Below is a small trained network, with its code and all its weights. Each question gives an input and a target symbol and asks what happens when units are switched off, that is, made to give their printed mean instead of their output.

import numpy as np


def w(rows, s, z=0):
    codes = np.array(rows[::2]) - 128.0
    scale = np.full(codes.shape[1], s)
    scale[-1] = z or s
    return codes * scale


def f(y):
    return y / 2 * (1 + np.tanh(0.7978845608 * (y + 0.044715 * y**3)))


def softmax(a):
    e = np.exp(a - a.max(-1, keepdims=True))
    return e / e.sum(-1, keepdims=True)


def log_softmax(a):
    a = a - a.max(-1, keepdims=True)
    return a - np.log(np.exp(a).sum(-1, keepdims=True))


def net(x, mask):
    ids = ['βγεζηθλμσφψω'.index(c) for c in x.split()]
    T = len(ids)
    res = E[ids] + P[:T]
    u = 0
    for l in range(2):
        q, k, v = (res @ M[l].T for M in (Q, K, V))
        z = softmax(np.where(np.tri(T) > 0, q @ k.T / 2**0.5, -1e9)) @ v
        res = res + np.where(mask[u], z, O[l][:, -1]) @ O[l][:, :-1]
        u += 1
        y = f(res @ A[l][:, :-1].T + A[l][:, -1])
        res = res + np.where(mask[u : u + 8], y, B[l][:, -1]) @ B[l][:, :-1]
        u += 8
    return log_softmax(res[-1] @ U[:, :-1].T + U[:, -1])


Q, K, V, O, A, B = {}, {}, {}, {}, {}, {}
E = w([
[146,140,197,108,78,178,110,119,116,78],'β',
[27,195,116,144,219,130,109,150,81,121],'γ',
[147,182,176,70,160,63,124,161,157,97],'ε',
[72,145,153,148,43,198,178,136,125,47],'ζ',
[58,126,64,122,169,207,164,128,190,180],'η',
[155,137,192,151,58,77,188,179,31,141],'θ',
[133,115,103,145,117,194,176,130,24,254],'λ',
[79,93,99,208,45,202,203,128,106,154],'μ',
[140,81,171,172,93,94,128,144,201,101],'σ',
[139,107,117,153,204,53,125,165,174,195],'φ',
[174,175,150,80,181,110,97,136,75,188],'ψ',
[209,92,148,86,82,160,157,122,192,209],'ω',
],0.0097)
P = w([
[161,90,121,125,151,130,106,108,117,117],'0',
[122,206,89,122,94,136,177,192,130,161],'1',
[181,80,61,121,134,145,67,155,104,84],'2',
[115,217,140,131,104,146,197,183,135,172],'3',
[158,83,186,129,192,148,179,110,113,93],'4',
[66,172,4,159,51,87,83,212,128,160],'5',
[102,96,174,131,144,101,132,21,124,143],'6',
[68,195,128,140,54,137,117,200,166,226],'7',
[143,102,139,138,143,123,126,67,126,98],'8',
[110,219,207,100,147,163,249,157,142,192],'9',
],0.013)
Q[0] = w([
[94,93,4,122,39,110,1,221,103,126],'0.h0',
[116,170,178,178,125,178,194,224,166,174],'0.h0',
],0.0096)
K[0] = w([
[233,121,36,143,156,192,107,251,98,62],'0.h0',
[150,13,208,132,252,135,254,10,71,67],'0.h0',
],0.0079)
V[0] = w([
[235,166,155,2,171,95,127,128,35,206],'0.h0',
[113,143,171,118,48,209,149,122,47,68],'0.h0',
],0.0069)
O[0] = w([
[59,72,99,3,88,65,115,67,68,148,254],'0.h0',
[203,224,54,172,122,88,177,6,140,124,120],'0.h0',
],0.0069,0.0032)
A[0] = w([
[83,201,85,123,161,138,159,142,131,171,2],'0.n0',
[167,20,107,148,150,133,135,71,103,164,101],'0.n1',
[234,97,175,124,143,138,81,64,148,59,169],'0.n2',
[103,114,145,100,115,151,181,195,133,179,165],'0.n3',
[118,22,107,129,112,186,157,76,171,64,99],'0.n4',
[140,176,135,132,89,155,131,255,80,159,64],'0.n5',
[94,192,109,152,32,168,191,117,146,129,182],'0.n6',
[104,60,177,90,215,97,48,110,120,59,133],'0.n7',
],0.0089,0.0044)
B[0] = w([
[228,112,177,115,61,90,114,123,136,115,168],'0.n0',
[198,45,142,162,141,207,116,206,161,255,167],'0.n1',
[61,61,134,53,57,126,139,68,122,43,190],'0.n2',
[69,156,186,38,130,123,96,146,154,74,245],'0.n3',
[190,219,105,166,93,159,153,67,218,110,148],'0.n4',
[62,103,116,164,141,129,89,155,248,91,221],'0.n5',
[193,171,130,103,192,51,96,134,120,169,253],'0.n6',
[216,145,105,185,206,88,130,65,157,75,202],'0.n7',
],0.0072,0.006)
Q[1] = w([
[110,135,42,152,15,71,22,152,176,138],'1.h0',
[127,214,255,35,136,122,182,145,167,163],'1.h0',
],0.0084)
K[1] = w([
[227,77,1,79,163,201,215,235,73,12],'1.h0',
[93,90,247,174,199,154,229,3,129,169],'1.h0',
],0.0062)
V[1] = w([
[80,197,111,186,209,127,121,180,66,219],'1.h0',
[71,158,146,142,190,3,147,93,93,18],'1.h0',
],0.0058)
O[1] = w([
[139,136,161,93,160,106,2,183,83,191,1],'1.h0',
[124,144,66,134,158,125,196,227,63,54,172],'1.h0',
],0.0084,0.0041)
A[1] = w([
[238,181,119,206,190,125,98,151,149,143,27],'1.n0',
[215,136,117,208,142,123,200,103,105,150,107],'1.n1',
[205,42,178,172,33,114,135,144,104,149,58],'1.n2',
[98,145,109,151,121,133,183,252,140,114,2],'1.n3',
[156,163,133,141,118,145,131,143,101,254,179],'1.n4',
[151,195,126,192,100,133,178,78,146,96,82],'1.n5',
[125,141,72,92,195,202,119,95,3,145,97],'1.n6',
[138,192,112,85,154,96,96,195,130,152,172],'1.n7',
],0.0083,0.0046)
B[1] = w([
[2,149,197,166,116,151,198,43,68,208,167],'1.n0',
[162,121,167,133,19,134,32,171,124,138,204],'1.n1',
[41,150,161,141,91,70,136,180,134,137,150],'1.n2',
[153,91,118,87,152,224,99,31,82,163,203],'1.n3',
[100,110,52,133,181,135,112,128,114,9,176],'1.n4',
[151,156,104,94,156,166,46,183,79,150,224],'1.n5',
[50,191,166,136,88,102,21,57,204,83,172],'1.n6',
[156,67,165,213,142,100,149,105,101,94,254],'1.n7',
],0.0083,0.0071)
U = w([
[194,221,90,62,119,116,79,217,113,170,184],'β',
[216,18,125,206,214,128,130,189,60,163,187],'γ',
[101,86,91,110,83,207,202,9,51,79,119],'ε',
[108,131,158,157,61,187,107,111,53,201,79],'ζ',
[167,112,189,230,95,95,111,221,236,57,117],'η',
[194,180,44,164,196,2,232,130,152,52,165],'θ',
[192,108,153,72,143,82,42,44,116,160,69],'λ',
[50,216,132,217,139,110,168,74,132,66,84],'μ',
[118,181,51,131,217,237,159,141,230,157,254],'σ',
[17,79,154,80,118,216,36,200,98,130,10],'φ',
[24,122,129,52,48,20,181,204,35,152,199],'ψ',
[88,142,146,81,37,140,164,71,201,183,65],'ω',
],0.0053,0.0038)

Each question gives the input, a string of symbols that net reads in full, and the target symbol t.
The units are the heads (2 rows each of Q, K, V and O) and the neurons (one row each of A and B). Each row of codes is followed by its name. A weight is (code - 128) times the scale printed after its matrix; where a second scale follows, it is the last column's (O, A, B and U).
mask holds one flag per unit, layer by layer, with each layer's heads first. A switched-off unit (its flag False) gives its mean, the last column of its rows in O or B, instead of its output. The means were averaged over made-up inputs and are rounded, as every weight is.
A unit's drop is (log p(t) with every unit on - log p(t) with that unit switched off) / (log p(t) with every unit on - log p(t) with every unit switched off).
The circuit of an input: a set's keep is (log p(t) with only the set's units on - log p(t) with every unit switched off) / (log p(t) with every unit on - log p(t) with every unit switched off). Starting from the 12 units with the biggest drops (on a tie, the unit counted first), units are removed one at a time, each time the one whose removal leaves the highest keep (on an exact tie, the one counted first), for as long as the keep stays at least 0.8.
circuit, biggest first: the units of the circuit, biggest drop first
most important unit: the unit with the biggest drop
top k neurons in layer l: the k neurons of layer l with the biggest drops, biggest first
drop when u is switched off: that unit's drop, to one decimal
input γ σ η η η φ ω μ γ β, target ω: circuit, biggest first => [1.h0; 0.n1; 1.n7]
input ψ σ θ β, target ψ: circuit, biggest first => [0.h0; 1.n3]
input μ ψ η β η η γ ψ, target η: most important unit => 0.n5
input μ φ γ ω μ ψ, target γ: top 3 neurons in layer 1 => [1.n7; 1.n3; 1.n6]
input η σ σ γ ψ ε ζ ψ φ φ, target ζ: circuit, biggest first => [0.h0; 1.n0; 1.n1; 1.n5]
input β ψ η ζ λ ω θ, target ψ: top 2 neurons in layer 0 => [0.n7; 0.n5]
input φ μ β γ, target φ: circuit, biggest first => [0.h0; 0.n3]
input ψ ψ λ σ η ζ ψ σ ζ μ, target ψ: circuit, biggest first => [0.h0; 0.n3; 0.n6]
input ψ β ε φ φ λ, target ε: circuit, biggest first => [1.n3; 1.h0; 0.n7]
input η μ σ λ μ θ μ θ ζ φ, target μ: circuit, biggest first => [1.n0; 0.h0]
input μ γ β μ, target μ: circuit, biggest first => [1.n0; 0.n6; 0.h0]
input ψ β φ σ γ ζ λ μ η φ, target λ: top 2 neurons in layer 0 => [0.n1; 0.n3]
input ψ ψ λ γ σ ε, target λ: circuit, biggest first => [1.h0; 0.n1]
input β ε ζ ψ φ η φ ψ ψ ω, target φ: top 3 neurons in layer 0 => [0.n3; 0.n7; 0.n5]
input φ σ σ η, target φ: top 3 neurons in layer 0 => [0.n3; 0.n7; 0.n5]
input ψ σ ω φ λ σ ζ, target β: most important unit => 1.n5
input σ μ ζ ω σ ζ, target ζ: top 3 neurons in layer 0 => [0.n6; 0.n2; 0.n3]
input η γ σ θ γ η φ β, target γ: top 2 neurons in layer 1 => [1.n7; 1.n3]
input σ ψ ψ ψ ψ ε σ σ η μ, target σ: top 2 neurons in layer 0 => [0.n5; 0.n3]
input θ φ ψ β β μ φ ε, target β: top 2 neurons in layer 1 => [1.n5; 1.n1]
input φ ζ θ φ σ ψ θ η, target σ: most important unit => 1.h0
input σ ζ σ ψ, target σ: top 2 neurons in layer 1 => [1.n3; 1.n1]
input θ η η φ ψ μ σ, target η: top 3 neurons in layer 1 => [1.n3; 1.n0; 1.n2]
input ω γ ψ λ, target ω: top 2 neurons in layer 0 => [0.n3; 0.n1]
input ε β λ θ σ ω σ γ μ, target ζ: top 3 neurons in layer 0 => [0.n4; 0.n3; 0.n5]
input φ η ψ β λ, target φ: drop when 0.n0 is switched off => 0.1
